Each row has a name. Each piece below is followed by the name of the row it came from, unless a question asks for something else. Each question is about the rows just above it.

Q_903: [-4.27,-2.25,4.77,-0.80,0.67,0.70,-1.02,-1.25,2.53,4.71,-1.46,2.69,-0.38,-1.93,2.72,-0.90,2.97,-2.17,-5.37,-2.49,5.55,6.40,-3.02]
Q_686: [1.64,0.53,2.45,4.76,0.58,0.23,-2.82,8.56,3.99,-0.50,-3.39,-0.69,2.63,-1.15,1.87,-0.36,0.69,-3.72,3.51,3.66,-0.10,-1.69,-5.12]
Q_138: [3.02,-2.05,-3.65,-6.90,-3.26,0.25,2.91,-4.12,-3.58,-3.14,-1.08,-4.63,0.56,6.71,-2.69,1.77,0.85,1.63,-3.24,3.01,-3.84,0.72,-1.70]
Q_125: [-4.21,-0.12,5.14,2.82,2.39,0.30,-2.17,2.10,3.92,4.65,-0.78,4.57,-0.73,-4.76,3.44,-1.52,1.22,-1.94,-0.40,-3.75,5.58,3.03,0.01]
The next entry after [4.57,-0.73,-4.76]: : [3.44]
Which row holds this, read backwards? [-1.93,-0.38,2.69,-1.46] : Q_903

Q_354: [-2.70,2.76,-0.09,-3.11,1.32,0.67,-0.07,-1.05,0.98,2.49,2.54,5.52,-0.46,3.38,2.68,-2.96,1.20,-0.70,2.33,0.17,1.62,3.57,-3.39,0.51,4.52,1.65,0.58,3.02,2.36,0.66,0.84,-1.90,1.17,-3.95,-1.86,0.77,-3.85,-0.89,3.00,2.69,-1.93,2.58,1.72,1.09,0.67,-2.46,-1.94,-1.77,-2.16,-1.35,0.65,3.09,-2.85,0.35,1.68,2.13,1.60,1.95,0.50,1.99,-2.62,-0.60,-1.61,0.45]
Q_904: [1.59,-1.05,-0.68,4.33,1.71,0.02,-0.41,-1.30,7.53,-2.28,-1.71,-1.78,0.51,-2.83,-0.46,1.36,0.83,-1.98,-1.23,-0.24,-1.10,-0.06,2.41,0.27,-2.66,4.21,-0.01,0.99,-0.97,0.91,2.02,-5.09,0.21,2.65,-0.96,-5.10,2.70,2.86,1.76,-1.42,3.30,1.12,3.22,-2.94,-2.34,-0.13,-2.80,1.06,-0.63,2.42,-0.19,3.22,-2.96,-0.49,-2.19,1.89,1.98,1.09,-1.31,-0.30,-1.75,2.09,-0.32,1.06]
Q_506: [1.88,1.60,-2.73,-4.15,-2.04,0.27,0.32,1.38,-0.56,0.20,2.24,1.27,-0.72,-0.71,1.26,-0.01,-0.02,1.35,0.08,-2.81,0.51,-0.98,-1.12,0.51,0.95,0.69,2.00,-0.33,-3.80,-0.75,2.24,2.83,0.71,1.46,2.80,2.26,-2.28,-0.36,0.43,-0.57,-0.25,-0.10,-2.08,-0.72,1.30,-1.41,1.37,-1.00,-1.73,-0.73,-3.32,-0.15,3.33,-0.49,-0.32,-0.92,-1.34,0.50,-0.25,0.71,2.50,-1.04,-0.53,2.27]
Q_125: [1.88,1.60,-2.73,-4.15,-2.04,0.27,0.32,1.38,-0.56,0.20,2.24,1.27,-0.72,-0.71,1.26,-0.01,-0.02,1.35,0.08,-2.81,0.51,-0.98,-1.12,0.51,0.95,0.69,2.00,-0.33,-3.80,-0.75,2.24,2.83,0.71,1.46,2.80,2.26,-2.28,-0.36,0.43,-0.57,-0.25,-0.10,-2.08,-0.72,1.30,-1.41,1.37,-1.00,-1.73,-0.73,-3.32,-0.97,0.39,0.45,0.98,0.44,0.59,-2.92,-0.47,0.82,-0.01,-0.05,-2.80,-0.31]
Q_686: [-1.06,2.33,-0.97,-6.24,-1.58,-0.64,0.39,1.31,-5.09,2.57,3.15,3.64,-0.68,2.72,2.00,-2.22,-0.38,1.79,1.76,-1.00,1.71,0.79,-3.29,0.21,3.56,-2.19,1.07,0.34,-0.18,-0.87,0.10,4.32,0.79,-2.84,1.54,4.89,-4.40,-2.31,-0.23,1.64,-3.07,-0.16,-2.48,2.04,2.35,-1.45,2.15,-1.97,-1.04,-2.64,-1.36,-1.50,1.45,0.67,2.68,-0.32,-0.75,-1.31,0.78,1.36,0.32,-1.70,-1.66,-0.55]
Q_426: [0.01,-1.39,-1.09,2.28,4.69,-0.27,-0.62,-0.19,7.64,-2.58,0.31,-2.33,1.73,-0.89,5.61,-3.04,-3.55,-0.77,0.65,1.00,0.57,1.63,2.23,0.10,-4.48,1.99,-1.00,4.26,1.82,-0.85,4.51,-5.97,4.63,-3.04,1.57,-4.08,0.24,4.99,-0.96,-0.42,1.87,-0.41,5.67,-3.03,-2.15,-0.90,-1.89,-2.15,-0.26,-0.97,-0.85,6.39,-2.02,-1.04,-1.78,2.54,1.84,4.78,-0.91,1.62,-1.26,0.43,-1.09,4.16]
The next entry after [-0.73,-3.32,-0.15,3.33,-0.49,-0.32,-0.92,-1.34,0.50,-0.25,0.71]: : [2.50]
What is the next entry after [4.63,-3.04,1.57,-4.08]? : [0.24]

Q_426: [-1.89,0.85,-2.10,-0.66,6.00,-5.85,8.23,-0.38,5.97,6.31,-6.20,0.88,1.51,0.37]
Q_252: [-2.10,0.88,6.31,0.37,8.23,0.85,-0.38,-6.20,-5.85,-0.67,-1.89,1.51,6.00,5.97]
Q_354: [2.81,-0.42,-0.43,-0.51,-6.43,-3.05,0.57,0.07,2.74,3.51,1.48,0.65,1.85,-5.85]
Q_883: [-3.05,1.85,2.81,0.57,-0.43,-0.51,0.65,-6.43,2.73,0.07,1.48,-0.42,3.51,-5.85]
[-6.20,-5.85,-2.10,-1.89,-0.67,-0.38,0.37,0.85,0.88,1.51,5.97,6.00,6.31,8.23] is which row reordered? : Q_252
Put [5.97,-0.38,-5.85,0.88,0.37,6.31,-1.89,-6.20,8.23,0.85,-0.66,1.51,-2.10,6.00] back in order: which row is it? : Q_426
What is the next entry after [2.81,0.57,-0.43,-0.51,0.65,-6.43,2.73,0.07,1.48,-0.42,3.51]? : [-5.85]
[-6.43,-5.85,-3.05,-0.51,-0.43,-0.42,0.07,0.57,0.65,1.48,1.85,2.73,2.81,3.51] is which row reordered? : Q_883
What is the next entry after [-0.42,-0.43,-0.51,-6.43,-3.05,0.57,0.07,2.74,3.51]? : [1.48]
What is the next entry after [-0.38,-6.20,-5.85,-0.67]? : [-1.89]

Q_125: [1.98,1.92,-0.37,-0.43,-2.12,1.82,3.57,0.58,0.14,-0.21,-0.91,1.41,2.40,-0.69,-4.69,2.77,-2.03,0.26]
Q_686: [-0.91,1.82,-0.37,0.58,-0.22,-2.03,-0.69,1.92,1.41,0.14,-2.12,-0.43,3.57,0.26,-4.69,2.77,2.40,1.98]
Q_648: [-1.50,2.97,-0.89,1.60,0.44,-0.40,-5.19,0.10,1.16,1.91,-1.47,-1.42,1.08,-0.76,-2.95,1.73,-0.21,0.56]
Q_506: [4.32,0.30,-0.96,0.36,-0.58,-0.78,1.05,1.38,0.40,-0.56,-0.10,0.11,-4.20,0.89,-3.49,0.37,2.02,-2.58]
Q_354: [2.42,1.61,-0.89,-0.30,-2.45,0.31,-3.09,0.68,-6.75,-0.81,1.03,-0.90,-0.95,1.60,-0.74,-5.40,-1.98,1.45]
Q_904: [-2.08,-0.33,-0.60,0.67,0.27,-1.83,-0.74,-2.17,2.09,1.16,0.58,0.76,-2.61,-0.83,0.60,9.48,1.20,-0.25]
Which row holds these entries in another order? [2.02,-3.49,-2.58,-0.58,0.36,-0.78,1.05,4.32,0.40,-4.20,0.89,-0.96,1.38,0.11,0.37,-0.10,0.30,-0.56] : Q_506
Which row holds this, read backwards? [-0.78,-0.58,0.36,-0.96,0.30,4.32] : Q_506
Which row holds [1.16,2.09,-2.17,-0.74] read backwards? : Q_904
[1.98,2.40,2.77,-4.69,0.26,3.57,-0.43,-2.12,0.14,1.41,1.92,-0.69,-2.03,-0.22,0.58,-0.37,1.82,-0.91] is which row reordered? : Q_686

Q_506: [0.71,4.05,-0.28,3.08,4.18]
Q_138: [9.15,-0.28,4.05,3.66,3.33]
Q_125: [5.93,6.44,4.05,3.66,3.33]
Q_648: [4.81,1.63,5.92,6.44,8.80]
Give the next entry after [5.92,6.44]. : [8.80]
What is the next entry after [1.63,5.92]? : [6.44]
Give the next entry after [-0.28,4.05]. : [3.66]

Q_648: [0.67,0.70,-1.15,-3.29,9.34,5.84,0.16,0.45,1.80]
Q_354: [0.67,-0.86,-1.15,-3.29,9.34,1.80,0.45,0.16,5.84]
Q_904: [-0.86,0.45,-1.15,1.80,0.67,0.15,5.84,9.34,-3.29]
Which row holds these entries in another order? [1.80,0.67,0.70,-1.15,-3.29,9.34,5.84,0.16,0.45] : Q_648
Which row holds these entries in another order? [-3.29,-1.15,-0.86,0.16,0.45,0.67,1.80,5.84,9.34] : Q_354
which: [0.67,0.70,-1.15,-3.29,9.34,5.84,0.16,0.45,1.80] : Q_648

Q_125: [2.73,-7.42,1.95,2.29,4.97]
Q_883: [-3.66,-7.39,0.94,-4.79,-7.59]
Q_354: [-4.79,-4.98,0.94,8.03,-7.40]
Q_138: [-7.40,0.94,-4.79,-4.98,8.02]
Q_904: [-5.05,3.87,-8.59,1.94,2.86]
Q_648: [4.97,-2.81,-0.25,-3.10,4.97]
[4.97,-3.10,-0.25] is which row, read backwards? : Q_648
Give the next entry after [-7.40,0.94]. : [-4.79]
The next entry after [-7.39,0.94,-4.79]: : [-7.59]
Which row holds [-7.40,8.03,0.94] read backwards? : Q_354
The next entry after [0.94,-4.79,-4.98]: : [8.02]
The next entry after [-8.59,1.94]: : [2.86]
Put [8.02,-7.40,0.94,-4.79,-4.98] back in order: which row is it? : Q_138

